Below are the code and all the weights of a small trained network. Each question names an input and a class and asks about switching units off, where a switched-off unit gives its printed mean instead of its output.

import numpy as np


def w(rows, s, z=0):
    codes = np.array(rows[::2]) - 128.0
    scale = np.full(codes.shape[1], s)
    scale[-1] = z or s
    return codes * scale


def norm(h):
    return h / np.sqrt((h * h).mean(-1, keepdims=True) + 1e-5)


def f(y):
    return y / 2 * (1 + np.tanh(0.7978845608 * (y + 0.044715 * y**3)))


def log_softmax(a):
    a = a - a.max(-1, keepdims=True)
    return a - np.log(np.exp(a).sum(-1, keepdims=True))


def net(x, mask):
    res = np.array(x, float).reshape(1, 4) / 4 @ E
    u = 0
    for l in range(3):
        y = f(norm(res) @ A[l][:, :-1].T + A[l][:, -1])
        res = res + np.where(mask[u : u + 9], y, B[l][:, -1]) @ B[l][:, :-1]
        u += 9
    return log_softmax(norm(res)[-1] @ U[:, :-1].T + U[:, -1])


A, B = {}, {}
E = w([
[112,85,160,162,33,233,80,239,91,128,137],'x0',
[36,177,137,121,194,68,118,245,191,151,123],'x1',
[20,136,137,150,39,120,97,66,206,54,126],'x2',
[166,127,104,131,204,166,40,128,134,3,92],'x3',
],0.0061)
A[0] = w([
[99,128,173,244,60,165,101,217,39,88,159,23],'0.n0',
[64,102,226,102,126,92,217,99,116,253,146,165],'0.n1',
[85,127,114,140,59,134,67,83,221,92,154,39],'0.n2',
[42,104,125,164,19,110,112,37,220,63,178,19],'0.n3',
[113,109,170,143,76,203,23,234,99,160,134,152],'0.n4',
[165,124,111,92,228,146,50,142,151,40,81,101],'0.n5',
[174,126,119,81,70,231,210,34,60,96,139,4],'0.n6',
[226,96,89,149,141,188,154,133,108,154,153,6],'0.n7',
[226,83,118,98,56,197,191,36,57,65,84,138],'0.n8',
],0.0033,0.0041)
B[0] = w([
[154,98,102,74,158,156,185,114,206,142,77,143],'0.n0',
[152,195,25,150,114,156,84,137,140,74,150,245],'0.n1',
[96,167,155,121,190,159,175,132,3,152,106,137],'0.n2',
[17,160,128,114,201,195,141,109,35,179,120,183],'0.n3',
[129,109,105,50,175,134,166,77,205,155,123,215],'0.n4',
[120,221,34,126,42,138,152,129,125,142,227,183],'0.n5',
[122,80,171,174,154,58,67,141,158,193,141,153],'0.n6',
[66,124,183,138,149,91,130,136,111,122,108,115],'0.n7',
[87,107,141,163,177,77,71,158,170,172,179,253],'0.n8',
],0.0062,0.0031)
A[1] = w([
[141,129,143,119,144,61,191,69,139,102,93,17],'1.n0',
[147,147,153,119,149,79,160,67,144,107,101,15],'1.n1',
[49,137,234,155,15,105,148,64,143,35,59,11],'1.n2',
[140,101,197,145,45,189,104,164,131,138,147,70],'1.n3',
[114,141,125,128,1,70,233,122,95,196,136,2],'1.n4',
[187,64,162,164,63,137,102,11,62,126,108,28],'1.n5',
[134,179,122,135,171,63,159,42,131,131,145,69],'1.n6',
[128,123,187,141,83,146,139,184,108,105,123,70],'1.n7',
[155,151,94,83,96,187,194,89,44,106,102,72],'1.n8',
],0.0063,0.0044)
B[1] = w([
[150,119,145,72,154,167,160,132,178,100,140,138],'1.n0',
[167,109,161,56,141,150,166,144,173,108,119,132],'1.n1',
[88,189,186,114,151,176,157,88,36,156,98,183],'1.n2',
[159,97,121,72,135,112,191,100,195,116,94,166],'1.n3',
[222,238,118,147,97,173,106,144,150,70,197,179],'1.n4',
[111,112,254,162,163,25,110,202,167,114,206,208],'1.n5',
[139,58,127,93,75,168,162,121,180,149,80,253],'1.n6',
[172,139,147,45,157,111,178,116,153,78,108,106],'1.n7',
[104,114,124,142,189,82,85,226,146,124,137,123],'1.n8',
],0.0084,0.0037)
A[2] = w([
[214,116,139,114,173,122,160,170,2,177,111,54],'2.n0',
[124,70,173,124,60,217,114,198,117,129,102,3],'2.n1',
[162,129,103,140,152,144,49,115,107,21,95,21],'2.n2',
[141,90,88,147,66,123,107,106,152,147,104,167],'2.n3',
[155,143,136,119,150,130,130,147,128,129,123,29],'2.n4',
[167,126,134,130,159,127,149,168,106,130,129,57],'2.n5',
[118,102,147,84,112,175,183,117,188,146,102,114],'2.n6',
[75,167,143,124,148,70,119,225,165,128,99,16],'2.n7',
[73,112,31,171,140,109,84,132,105,197,107,88],'2.n8',
],0.0084,0.0043)
B[2] = w([
[5,159,167,130,99,172,119,72,86,68,80,232],'2.n0',
[149,140,120,66,172,67,218,2,224,136,119,160],'2.n1',
[166,202,108,147,36,135,192,176,146,251,183,152],'2.n2',
[113,136,100,114,157,132,86,164,118,98,102,179],'2.n3',
[91,152,157,125,68,125,135,47,170,118,152,108],'2.n4',
[71,148,151,151,100,133,139,54,150,116,135,142],'2.n5',
[180,101,100,123,172,110,123,152,89,93,90,253],'2.n6',
[177,42,223,175,98,96,98,56,128,152,194,199],'2.n7',
[168,82,114,140,137,117,108,152,76,61,87,189],'2.n8',
],0.0088,0.0039)
U = w([
[178,80,90,13,171,127,196,100,214,112,50,247],'0',
[12,184,163,131,138,181,130,89,34,121,77,211],'1',
[154,48,223,190,137,49,66,143,141,152,196,93],'2',
[190,247,34,155,60,154,128,180,145,152,184,27],'3',
[147,64,72,141,152,121,74,203,45,70,48,51],'4',
],0.012,0.0016)

Each question gives the input, the list of numbers given to net, and the class t.
The units are the neurons (one row each of A and B). Each row of codes is followed by its name. A weight is (code - 128) times the scale printed after its matrix; where a second scale follows, it is the last column's (A, B and U).
mask holds one flag per neuron, layer by layer. A switched-off neuron (its flag False) gives its mean, the last column of its row in B, instead of its output. The means were averaged over made-up inputs and are rounded, as every weight is.
A unit's drop is (log p(t) with every unit on - log p(t) with that unit switched off) / (log p(t) with every unit on - log p(t) with every unit switched off).
The circuit of an input: a set's keep is (log p(t) with only the set's units on - log p(t) with every unit switched off) / (log p(t) with every unit on - log p(t) with every unit switched off). Starting from the 12 units with the biggest drops (on a tie, the unit counted first), units are removed one at a time, each time the one whose removal leaves the highest keep (on an exact tie, the one counted first), for as long as the keep stays at least 0.8.
units of the circuit, in order: the units of the circuit, biggest drop first
unit that matters most: the unit with the biggest drop
top k neurons: the k neurons with the biggest drops, biggest first
top k neurons in layer l: the k neurons of layer l with the biggest drops, biggest first
drop of u: that unit's drop, to one decimal
input [-4,5,-6,-7], class 3: top 3 neurons in layer 0	0.n1; 0.n3; 0.n2
input [7,-7,2,6], class 0: unit that matters most	2.n1
input [8,-8,-7,8], class 0: top 4 neurons	2.n1; 0.n1; 1.n3; 2.n7
input [5,-4,-1,-6], class 3: top 3 neurons	1.n4; 1.n6; 0.n1
input [7,6,0,-8], class 3: top 2 neurons	1.n4; 1.n6
input [7,7,-3,8], class 3: top 2 neurons	1.n6; 2.n2
input [-4,-5,-2,-5], class 2: top 2 neurons in layer 0	0.n5; 0.n4
input [-3,8,-7,1], class 2: top 4 neurons	2.n7; 1.n2; 0.n2; 0.n3
input [6,5,-6,6], class 0: top 2 neurons	0.n1; 2.n1
input [3,-7,6,-8], class 3: top 4 neurons	1.n4; 2.n7; 2.n0; 0.n1
input [-1,3,2,-3], class 4: top 2 neurons	0.n1; 1.n5
input [-5,6,2,-8], class 3: top 3 neurons	1.n4; 0.n8; 1.n5
input [-2,6,3,7], class 3: top 2 neurons	2.n2; 1.n5
input [-3,1,2,-5], class 3: units of the circuit, in order	1.n4
input [7,-8,-8,7], class 1: top 3 neurons	2.n0; 1.n6; 2.n7
input [-7,4,-8,3], class 1: top 2 neurons	2.n0; 0.n4
input [8,-7,-8,0], class 0: top 2 neurons in layer 1	1.n3; 1.n2
input [4,1,-5,5], class 1: top 2 neurons in layer 1	1.n6; 1.n4
input [-4,-7,-6,-3], class 2: top 2 neurons in layer 1	1.n5; 1.n2
input [-5,8,-1,3], class 2: units of the circuit, in order	2.n7
input [-1,-4,-1,-4], class 2: top 2 neurons in layer 0	0.n5; 0.n6
input [-1,1,-4,-7], class 3: drop of 1.n4	0.9
input [-6,8,7,0], class 2: drop of 1.n3	0.1
